Below is a small trained network, with its code and all its weights. Each question gives an input and a class and asks what happens when units are switched off, that is, made to give their printed mean instead of their output.

import numpy as np


def w(rows, s, z=0):
    codes = np.array(rows[::2]) - 128.0
    scale = np.full(codes.shape[1], s)
    scale[-1] = z or s
    return codes * scale


def f(y):
    return np.maximum(y, 0)


def log_softmax(a):
    a = a - a.max(-1, keepdims=True)
    return a - np.log(np.exp(a).sum(-1, keepdims=True))


def net(x, mask):
    res = np.array(x, float).reshape(1, 4) / 4 @ E
    y = f(res @ A[0][:, :-1].T + A[0][:, -1])
    res = res + np.where(mask, y, B[0][:, -1]) @ B[0][:, :-1]
    return log_softmax(res[-1] @ U[:, :-1].T + U[:, -1])


A, B = {}, {}
E = w([
[137,64,193,196,167,35,57,203,158],'x0',
[215,143,129,148,1,141,150,212,134],'x1',
[215,95,31,198,180,65,222,80,102],'x2',
[112,194,167,146,87,39,204,52,221],'x3',
],0.0081)
A[0] = w([
[195,150,154,119,77,131,144,143,130,100],'n0',
[170,104,79,199,154,97,173,124,122,88],'n1',
[142,116,131,113,155,173,133,165,57,139],'n2',
[115,111,107,104,125,185,147,146,44,73],'n3',
[149,112,82,132,142,183,78,158,50,170],'n4',
[114,160,80,125,56,204,151,57,98,20],'n5',
[83,196,124,101,90,166,129,125,92,35],'n6',
[98,124,155,91,109,118,91,145,140,85],'n7',
[117,178,146,133,113,93,156,102,179,123],'n8',
[178,107,110,174,171,130,200,100,96,82],'n9',
[77,113,116,99,238,130,84,52,178,17],'n10',
[175,112,80,146,98,115,150,126,119,75],'n11',
[91,168,142,148,80,126,179,66,156,116],'n12',
[155,138,114,84,114,186,167,60,101,3],'n13',
[114,154,130,136,92,101,160,116,182,129],'n14',
[94,164,126,123,91,88,160,100,175,111],'n15',
[107,151,109,63,140,181,182,93,113,43],'n16',
[136,91,99,116,136,202,122,151,47,123],'n17',
[83,110,161,148,120,122,91,166,173,41],'n18',
[76,132,132,120,82,116,70,152,165,60],'n19',
[203,141,99,160,30,156,112,177,152,100],'n20',
[81,148,156,86,106,176,115,147,158,85],'n21',
[66,167,159,66,82,169,96,162,153,88],'n22',
[183,132,134,124,83,118,171,176,103,75],'n23',
[113,190,60,54,96,172,174,113,119,18],'n24',
[124,94,117,139,153,155,110,176,102,148],'n25',
[169,131,2,172,154,107,151,127,106,111],'n26',
[185,155,133,88,53,143,122,171,154,93],'n27',
[149,35,198,200,154,42,71,190,150,6],'n28',
[120,201,175,125,109,104,191,81,182,133],'n29',
[112,169,176,49,111,172,105,145,134,99],'n30',
[39,135,114,102,222,125,107,44,110,5],'n31',
],0.0099,0.0015)
B[0] = w([
[171,98,189,102,147,163,69,49,75,176],'n0',
[130,174,94,124,204,163,185,148,184,208],'n1',
[113,92,99,67,87,79,85,146,141,193],'n2',
[68,40,97,142,21,61,65,165,137,195],'n3',
[74,98,57,63,39,80,64,104,172,222],'n4',
[66,123,154,253,106,123,188,151,82,212],'n5',
[83,131,162,206,157,147,181,132,160,188],'n6',
[153,169,116,114,155,118,217,167,175,177],'n7',
[103,70,85,93,54,60,37,132,182,193],'n8',
[159,189,97,65,207,141,202,163,177,204],'n9',
[212,117,217,118,147,176,78,47,38,223],'n10',
[172,193,122,95,205,161,162,128,141,171],'n11',
[109,103,85,117,70,60,54,146,138,201],'n12',
[69,131,132,204,139,112,184,174,101,195],'n13',
[117,99,133,70,109,68,77,135,145,183],'n14',
[70,94,71,84,66,54,52,121,148,193],'n15',
[113,141,149,240,138,114,143,140,76,201],'n16',
[75,109,118,79,37,41,51,151,175,217],'n17',
[113,145,128,185,155,161,192,184,163,183],'n18',
[156,181,110,134,174,156,170,141,156,185],'n19',
[197,111,217,96,146,169,80,21,23,211],'n20',
[140,186,67,86,193,131,219,146,142,199],'n21',
[166,187,72,86,174,197,204,150,192,228],'n22',
[178,133,194,102,162,166,101,74,77,177],'n23',
[90,116,157,220,90,99,176,147,102,213],'n24',
[103,114,75,117,95,95,73,141,145,187],'n25',
[155,196,73,79,206,118,186,159,186,216],'n26',
[220,144,184,114,155,175,107,47,61,197],'n27',
[31,107,136,252,99,85,167,177,70,252],'n28',
[74,88,123,70,59,62,59,144,166,220],'n29',
[150,169,78,94,204,144,193,159,196,212],'n30',
[205,152,206,70,130,191,86,52,41,232],'n31',
],0.0065,0.011)
U = w([
[103,92,93,67,78,82,83,123,176,253],'0',
[143,181,98,90,188,154,192,132,189,15],'1',
[167,130,193,92,142,164,107,57,58,20],'2',
[90,122,138,251,119,111,163,143,112,218],'3',
],0.016,0.00047)

Each question gives the input, the list of numbers given to net, and the class t.
The units are the neurons (one row each of A and B). Each row of codes is followed by its name. A weight is (code - 128) times the scale printed after its matrix; where a second scale follows, it is the last column's (A, B and U).
mask holds one flag per neuron, in row order. A switched-off neuron (its flag False) gives its mean, the last column of its row in B, instead of its output. The means were averaged over made-up inputs and are rounded, as every weight is.
A unit's drop is (log p(t) with every unit on - log p(t) with that unit switched off) / (log p(t) with every unit on - log p(t) with every unit switched off).
The circuit of an input: a set's keep is (log p(t) with only the set's units on - log p(t) with every unit switched off) / (log p(t) with every unit on - log p(t) with every unit switched off). Starting from the 12 units with the biggest drops (on a tie, the unit counted first), units are removed one at a time, each time the one whose removal leaves the highest keep (on an exact tie, the one counted first), for as long as the keep stays at least 0.8.
circuit, biggest first: the units of the circuit, biggest drop first
unit that matters most: the unit with the biggest drop
k most important neurons: the k neurons with the biggest drops, biggest first
drop when u is switched off: that unit's drop, to one decimal
input [2,-3,7,8], class 0: circuit, biggest first : n29
input [-2,8,-7,-2], class 2: 3 most important neurons : n20, n27, n0
input [0,-5,5,-5], class 0: 2 most important neurons : n4, n17
input [-6,-6,4,-5], class 2: 4 most important neurons : n31, n10, n28, n29
input [-1,8,-1,7], class 2: 2 most important neurons : n20, n27
input [0,-1,7,7], class 0: 3 most important neurons : n29, n8, n15
input [5,-2,6,-6], class 0: 3 most important neurons : n4, n22, n17
input [-4,8,-7,7], class 2: 3 most important neurons : n27, n20, n0
input [-1,6,7,-3], class 1: 3 most important neurons : n26, n1, n9
input [4,-1,7,-7], class 0: 3 most important neurons : n4, n17, n22
input [1,-7,-7,-6], class 1: 3 most important neurons : n22, n30, n21
input [6,-4,-5,0], class 3: 4 most important neurons : n28, n26, n9, n1
input [4,-2,7,7], class 0: 2 most important neurons : n8, n29
input [-2,-1,-7,6], class 1: unit that matters most : n22
input [-4,5,-5,4], class 1: 4 most important neurons : n22, n30, n10, n31
input [7,-8,-7,-7], class 2: 2 most important neurons : n10, n31
input [-8,3,-3,1], class 3: drop when n2 is switched off : 0.0
input [-8,-8,3,7], class 2: drop when n28 is switched off : 0.7
input [6,-3,-7,6], class 1: drop when n30 is switched off : 0.1
input [-5,6,1,-4], class 2: circuit, biggest first : n20
input [-6,6,-7,-1], class 1: drop when n30 is switched off : 0.8
